Here is a tiny trained network, its code and every weight. The questions are about switching its units off for an input and a class, where a switched-off unit gives its printed mean instead of its output.

import numpy as np


def w(rows, s, z=0):
    codes = np.array(rows[::2]) - 128.0
    scale = np.full(codes.shape[1], s)
    scale[-1] = z or s
    return codes * scale


def norm(h):
    return h / np.sqrt((h * h).mean(-1, keepdims=True) + 1e-5)


def f(y):
    return y / 2 * (1 + np.tanh(0.7978845608 * (y + 0.044715 * y**3)))


def log_softmax(a):
    a = a - a.max(-1, keepdims=True)
    return a - np.log(np.exp(a).sum(-1, keepdims=True))


def net(x, mask):
    res = np.array(x, float).reshape(1, 3) / 4 @ E
    u = 0
    for l in range(4):
        y = f(norm(res) @ A[l][:, :-1].T + A[l][:, -1])
        res = res + np.where(mask[u : u + 3], y, B[l][:, -1]) @ B[l][:, :-1]
        u += 3
    return log_softmax(norm(res)[-1] @ U[:, :-1].T + U[:, -1])


A, B = {}, {}
E = w([
[90,190,128,106,250,179,52,179,184,107,106],'x0',
[100,70,166,108,69,144,121,143,186,132,99],'x1',
[175,48,112,81,138,84,122,158,109,92,152],'x2',
],0.018)
A[0] = w([
[111,167,140,163,3,136,162,80,117,150,126,104],'0.n1',
[155,113,120,142,76,99,157,105,92,130,141,1],'0.n2',
[143,43,130,117,39,111,143,124,125,125,127,7],'0.n3',
],0.043,0.0037)
B[0] = w([
[77,52,88,192,163,230,221,40,84,182,74,253],'0.n1',
[118,153,103,8,85,127,49,82,124,129,156,216],'0.n2',
[154,84,247,133,160,5,137,222,155,85,229,250],'0.n3',
],0.019,0.042)
A[1] = w([
[99,41,209,194,2,138,209,136,175,157,79,114],'1.n1',
[240,69,77,178,111,46,211,145,26,116,121,6],'1.n2',
[148,177,149,142,13,98,127,136,154,135,106,12],'1.n3',
],0.025,0.0016)
B[1] = w([
[132,189,53,148,3,120,83,103,210,151,74,248],'1.n1',
[141,141,109,151,106,121,139,103,102,110,156,195],'1.n2',
[117,38,82,123,74,163,115,148,105,127,95,128],'1.n3',
],0.017,0.018)
A[2] = w([
[74,253,113,136,202,205,57,162,195,128,67,178],'2.n1',
[100,169,190,81,173,172,68,192,182,119,78,2],'2.n2',
[173,171,56,96,120,104,102,99,64,115,144,181],'2.n3',
],0.029,0.0024)
B[2] = w([
[74,58,195,117,183,147,92,203,83,100,69,252],'2.n1',
[76,142,146,141,217,138,113,170,131,173,74,203],'2.n2',
[173,247,126,165,128,153,113,119,97,107,118,158],'2.n3',
],0.014,0.039)
A[3] = w([
[160,43,133,88,102,82,104,173,132,82,174,2],'3.n1',
[184,253,137,209,132,86,124,186,103,96,111,103],'3.n2',
[210,227,76,108,197,159,117,162,183,101,127,59],'3.n3',
],0.024,0.0026)
B[3] = w([
[185,241,162,116,118,39,231,207,172,82,34,253],'3.n1',
[155,29,7,224,121,131,161,143,179,77,139,182],'3.n2',
[124,178,87,180,196,160,166,153,73,114,108,160],'3.n3',
],0.011,0.017)
U = w([
[159,175,136,134,87,161,71,131,161,174,136,1],'0',
[174,96,226,97,109,24,163,155,124,72,204,190],'1',
[72,40,119,185,78,198,218,10,116,178,102,131],'2',
[115,123,121,134,15,144,74,157,243,133,55,92],'3',
[91,121,161,150,176,175,63,218,132,101,33,206],'4',
[197,206,48,193,128,166,104,141,101,53,118,134],'5',
[178,224,81,48,54,150,40,65,94,94,144,65],'6',
],0.012,0.0058)

Each question gives the input, the list of numbers given to net, and the class t.
The units are the neurons (one row each of A and B). Each row of codes is followed by its name. A weight is (code - 128) times the scale printed after its matrix; where a second scale follows, it is the last column's (A, B and U).
mask holds one flag per neuron, layer by layer. A switched-off neuron (its flag False) gives its mean, the last column of its row in B, instead of its output. The means were averaged over made-up inputs and are rounded, as every weight is.
A unit's drop is (log p(t) with every unit on - log p(t) with that unit switched off) / (log p(t) with every unit on - log p(t) with every unit switched off).
The circuit of an input: a set's keep is (log p(t) with only the set's units on - log p(t) with every unit switched off) / (log p(t) with every unit on - log p(t) with every unit switched off). Starting from all 12 units, units are removed one at a time, each time the one whose removal leaves the highest keep (on an exact tie, the one counted first), for as long as the keep stays at least 0.8.
units of the circuit, in order: the units of the circuit, biggest drop first
most important unit: the unit with the biggest drop
k most important neurons: the k neurons with the biggest drops, biggest first
drop when u is switched off: that unit's drop, to one decimal
input [2,6,-3], class 3: 2 most important neurons -> (0.n2 1.n1)
input [5,-7,7], class 5: units of the circuit, in order -> (0.n1 0.n3 2.n3)
input [-5,-8,0], class 6: most important unit -> 0.n2
input [1,-6,0], class 5: 2 most important neurons -> (0.n1 0.n3)
input [-3,-6,1], class 6: 2 most important neurons -> (0.n3 0.n2)
input [0,-5,6], class 5: units of the circuit, in order -> (0.n3 0.n1 2.n3)
input [-3,6,-2], class 2: 2 most important neurons -> (0.n1 1.n1)
input [4,7,-8], class 3: 3 most important neurons -> (0.n2 1.n1 0.n1)
input [3,7,-6], class 3: 4 most important neurons -> (1.n1 0.n2 0.n1 2.n2)
input [0,-7,-3], class 5: 2 most important neurons -> (0.n1 0.n3)
input [-5,-5,-1], class 2: drop when 0.n1 is switched off -> 3.8
input [2,8,6], class 1: drop when 3.n3 is switched off -> 0.0
input [3,-8,8], class 5: drop when 0.n3 is switched off -> 0.8
input [-2,2,1], class 1: most important unit -> 0.n3
